Below is a small trained network, with its code and all its weights. Each question gives an input and a target symbol and asks what happens when units are switched off, that is, made to give their printed mean instead of their output.

import numpy as np


def w(rows, s, z=0):
    codes = np.array(rows[::2]) - 128.0
    scale = np.full(codes.shape[1], s)
    scale[-1] = z or s
    return codes * scale


def f(y):
    return y / 2 * (1 + np.tanh(0.7978845608 * (y + 0.044715 * y**3)))


def softmax(a):
    e = np.exp(a - a.max(-1, keepdims=True))
    return e / e.sum(-1, keepdims=True)


def log_softmax(a):
    a = a - a.max(-1, keepdims=True)
    return a - np.log(np.exp(a).sum(-1, keepdims=True))


def net(x, mask):
    ids = ['αβγδεζηθλμξπστφψ'.index(c) for c in x.split()]
    T = len(ids)
    res = E[ids] + P[:T]
    r = res
    for j in range(3):
        rows = slice(4 * j, 4 * j + 4)
        q, k, v = (r @ M[0][rows].T for M in (Q, K, V))
        z = softmax(np.where(np.tri(T) > 0, q @ k.T / 4**0.5, -1e9)) @ v
        o = O[0][rows]
        res = res + np.where(mask[j], z, o[:, -1]) @ o[:, :-1]
    y = f(res @ A[0][:, :-1].T + A[0][:, -1])
    res = res + np.where(mask[3:11], y, B[0][:, -1]) @ B[0][:, :-1]
    return log_softmax(res[-1] @ U[:, :-1].T + U[:, -1])


Q, K, V, O, A, B = {}, {}, {}, {}, {}, {}
E = w([
[148,175,158,107,116,109,87,164,108,158],'α',
[97,82,94,96,103,200,145,81,121,135],'β',
[141,215,148,122,118,136,42,158,106,147],'γ',
[102,159,78,229,123,180,123,100,93,195],'δ',
[197,141,184,193,118,108,149,86,110,5],'ε',
[111,100,72,99,188,83,49,92,173,79],'ζ',
[146,168,162,107,140,151,78,179,89,116],'η',
[42,99,48,141,99,105,113,146,48,162],'θ',
[166,65,45,169,153,167,218,145,129,173],'λ',
[128,126,195,106,133,127,93,192,103,137],'μ',
[109,184,88,94,234,77,134,126,144,237],'ξ',
[233,73,152,187,93,190,59,89,172,93],'π',
[121,123,105,149,112,132,166,195,173,157],'σ',
[86,187,126,129,141,195,218,124,172,110],'τ',
[88,150,58,68,77,107,185,141,210,163],'φ',
[231,127,105,160,160,94,65,169,179,51],'ψ',
],0.015)
P = w([
[185,128,135,67,135,161,227,217,83,174],'0',
[155,117,71,108,101,162,196,200,104,127],'1',
[159,135,49,142,98,153,154,167,138,97],'2',
[154,168,32,176,78,152,122,136,177,95],'3',
[161,188,26,198,64,133,96,115,205,66],'4',
[150,191,2,201,57,133,78,107,196,56],'5',
],0.0054)
Q[0] = w([
[165,97,204,91,212,112,81,176,132,173],'h0',
[81,120,9,156,64,163,237,109,172,160],'h0',
[135,111,78,170,115,132,225,142,115,129],'h0',
[129,150,39,211,80,152,195,122,160,108],'h0',
[156,160,78,156,22,199,146,128,101,136],'h1',
[144,96,30,159,73,214,154,131,177,118],'h1',
[92,22,119,129,128,167,146,67,186,201],'h1',
[141,115,53,170,49,174,160,207,191,122],'h1',
[154,155,61,110,113,134,122,161,155,167],'h2',
[88,81,2,127,106,188,161,128,169,166],'h2',
[159,100,177,82,144,148,116,158,76,165],'h2',
[105,59,174,126,161,88,192,26,94,137],'h2',
],0.0086)
K[0] = w([
[132,91,138,95,163,167,150,228,96,190],'h0',
[149,76,86,164,159,78,97,40,226,29],'h0',
[176,61,112,203,157,57,143,76,163,17],'h0',
[174,124,112,200,127,78,90,75,182,53],'h0',
[182,159,141,201,80,147,84,64,124,46],'h1',
[190,107,73,186,94,111,62,40,223,8],'h1',
[141,27,53,136,131,141,144,73,183,154],'h1',
[159,106,124,205,96,64,78,138,232,45],'h1',
[123,167,60,117,164,63,86,102,139,193],'h2',
[108,101,20,111,254,65,121,58,183,163],'h2',
[88,114,173,89,123,227,162,202,69,163],'h2',
[120,74,207,119,126,135,216,77,96,112],'h2',
],0.0076)
V[0] = w([
[254,88,95,210,242,98,87,185,110,115],'h0',
[121,175,166,161,80,60,219,103,68,79],'h0',
[129,72,25,114,208,117,197,64,148,149],'h0',
[196,114,170,102,162,32,125,40,155,59],'h0',
[95,190,150,142,161,101,177,88,2,120],'h1',
[87,197,93,66,212,23,160,184,99,134],'h1',
[114,91,129,79,112,197,122,40,113,206],'h1',
[107,151,91,139,252,124,174,182,135,144],'h1',
[92,118,205,115,182,93,141,89,115,107],'h2',
[94,118,121,80,249,19,108,77,166,103],'h2',
[117,129,111,140,5,155,199,170,111,148],'h2',
[133,205,104,95,245,122,140,151,125,225],'h2',
],0.0061)
O[0] = w([
[148,143,125,217,56,254,62,187,113,171,235],'h0',
[88,101,202,171,61,76,218,142,160,74,164],'h0',
[188,125,30,127,149,157,225,185,96,108,96],'h0',
[61,72,148,112,69,215,188,138,223,140,120],'h0',
[121,90,104,196,92,83,189,89,87,15,86],'h1',
[140,183,47,104,14,109,98,90,139,37,95],'h1',
[121,84,51,144,203,104,170,58,160,204,2],'h1',
[173,180,60,162,87,190,112,127,91,85,122],'h1',
[88,104,65,154,161,196,72,78,195,121,27],'h2',
[85,109,33,123,170,167,90,182,171,79,72],'h2',
[135,208,150,104,64,91,149,75,135,190,171],'h2',
[36,200,152,181,211,57,169,195,183,112,171],'h2',
],0.0052,0.0043)
A[0] = w([
[102,165,62,118,133,16,122,185,77,190,108],'n0',
[114,135,78,140,158,104,204,3,21,139,134],'n1',
[43,80,153,104,73,121,200,114,137,200,109],'n2',
[117,93,71,71,116,79,80,60,116,147,189],'n3',
[209,120,168,227,135,117,100,44,63,110,6],'n4',
[103,130,128,179,82,133,164,188,192,171,12],'n5',
[123,153,178,166,137,185,104,157,102,85,131],'n6',
[154,96,115,155,95,204,170,125,180,129,102],'n7',
],0.0064,0.0021)
B[0] = w([
[135,55,135,150,123,68,141,172,153,173,254],'n0',
[101,201,137,145,143,125,113,1,85,168,151],'n1',
[137,43,188,151,116,141,132,63,175,97,179],'n2',
[81,70,24,42,138,179,91,81,92,141,135],'n3',
[53,82,67,179,111,156,136,99,184,139,190],'n4',
[114,75,156,126,89,161,144,120,62,102,210],'n5',
[147,98,168,100,89,67,125,107,171,180,229],'n6',
[74,107,59,74,123,114,146,110,60,117,214],'n7',
],0.0073,0.005)
U = w([
[122,128,137,120,147,118,135,137,128,123,52],'α',
[147,137,142,61,165,149,118,36,95,132,193],'β',
[127,124,129,142,136,117,126,122,133,130,47],'γ',
[100,177,104,232,128,126,118,73,159,165,34],'δ',
[100,72,157,189,74,115,156,95,137,59,202],'ε',
[91,102,35,88,142,175,93,148,88,62,225],'ζ',
[120,186,169,140,94,85,26,111,151,125,145],'η',
[79,95,99,121,97,37,87,114,15,131,15],'θ',
[234,126,79,174,132,140,190,136,63,122,27],'λ',
[136,119,136,127,144,116,134,127,122,127,27],'μ',
[45,145,99,221,193,97,169,204,186,115,129],'ξ',
[143,78,176,152,182,174,122,124,217,235,103],'π',
[253,167,218,107,110,33,111,254,62,109,250],'σ',
[145,247,176,134,190,158,206,83,163,64,223],'τ',
[168,115,84,45,86,56,165,105,220,160,21],'φ',
[99,177,106,84,43,211,98,151,95,179,1],'ψ',
],0.0052,0.003)

Each question gives the input, a string of symbols that net reads in full, and the target symbol t.
The units are the heads (4 rows each of Q, K, V and O) and the neurons (one row each of A and B). Each row of codes is followed by its name. A weight is (code - 128) times the scale printed after its matrix; where a second scale follows, it is the last column's (O, A, B and U).
mask holds one flag per unit, heads first, then neurons. A switched-off unit (its flag False) gives its mean, the last column of its rows in O or B, instead of its output. The means were averaged over made-up inputs and are rounded, as every weight is.
A unit's drop is (log p(t) with every unit on - log p(t) with that unit switched off) / (log p(t) with every unit on - log p(t) with every unit switched off).
The circuit of an input: a set's keep is (log p(t) with only the set's units on - log p(t) with every unit switched off) / (log p(t) with every unit on - log p(t) with every unit switched off). Starting from all 11 units, units are removed one at a time, each time the one whose removal leaves the highest keep (on an exact tie, the one counted first), for as long as the keep stays at least 0.8.
circuit, biggest first: the units of the circuit, biggest drop first
top k neurons: the k neurons with the biggest drops, biggest first
which heads matter: for each layer, one digit per head in row order, 1 if its drop is at least 0.15 and else 0, layers parted by /
input γ α μ ψ λ, target ψ: circuit, biggest first -> (h0, h1, n7)
input ε σ η α ε δ, target ε: which heads matter -> 100
input δ σ σ φ λ, target λ: which heads matter -> 100
input ε φ λ τ, target ε: which heads matter -> 100
input δ γ φ τ ε ε, target ε: circuit, biggest first -> (h0, n4)
input α ε σ μ α λ, target ε: circuit, biggest first -> (h0, n2, n5)
input ε φ ε δ δ φ, target ε: circuit, biggest first -> (h0, n2, n5)
input ε ζ τ, target ζ: circuit, biggest first -> (h2, n7, h0)
input ε θ σ β, target ε: circuit, biggest first -> (h0, n2)
input φ β α α τ, target τ: which heads matter -> 100
input σ ε ξ δ, target ξ: circuit, biggest first -> (h2)
input λ δ σ σ θ β, target β: circuit, biggest first -> (h0, n1, h1, h2)
input β ζ φ, target ζ: circuit, biggest first -> (h2, h0, n7)
input ξ ε β φ φ, target ε: top 2 neurons -> (n5, n2)
input ψ γ μ σ φ, target ψ: which heads matter -> 110
input β φ γ ψ θ φ, target ψ: circuit, biggest first -> (h0, h1)
input σ η ε π λ, target π: which heads matter -> 010
input η π γ δ, target π: circuit, biggest first -> (h1)
input λ ψ ε μ λ, target ε: which heads matter -> 100
input σ σ ζ φ δ, target ζ: which heads matter -> 101
input σ λ σ, target σ: which heads matter -> 101
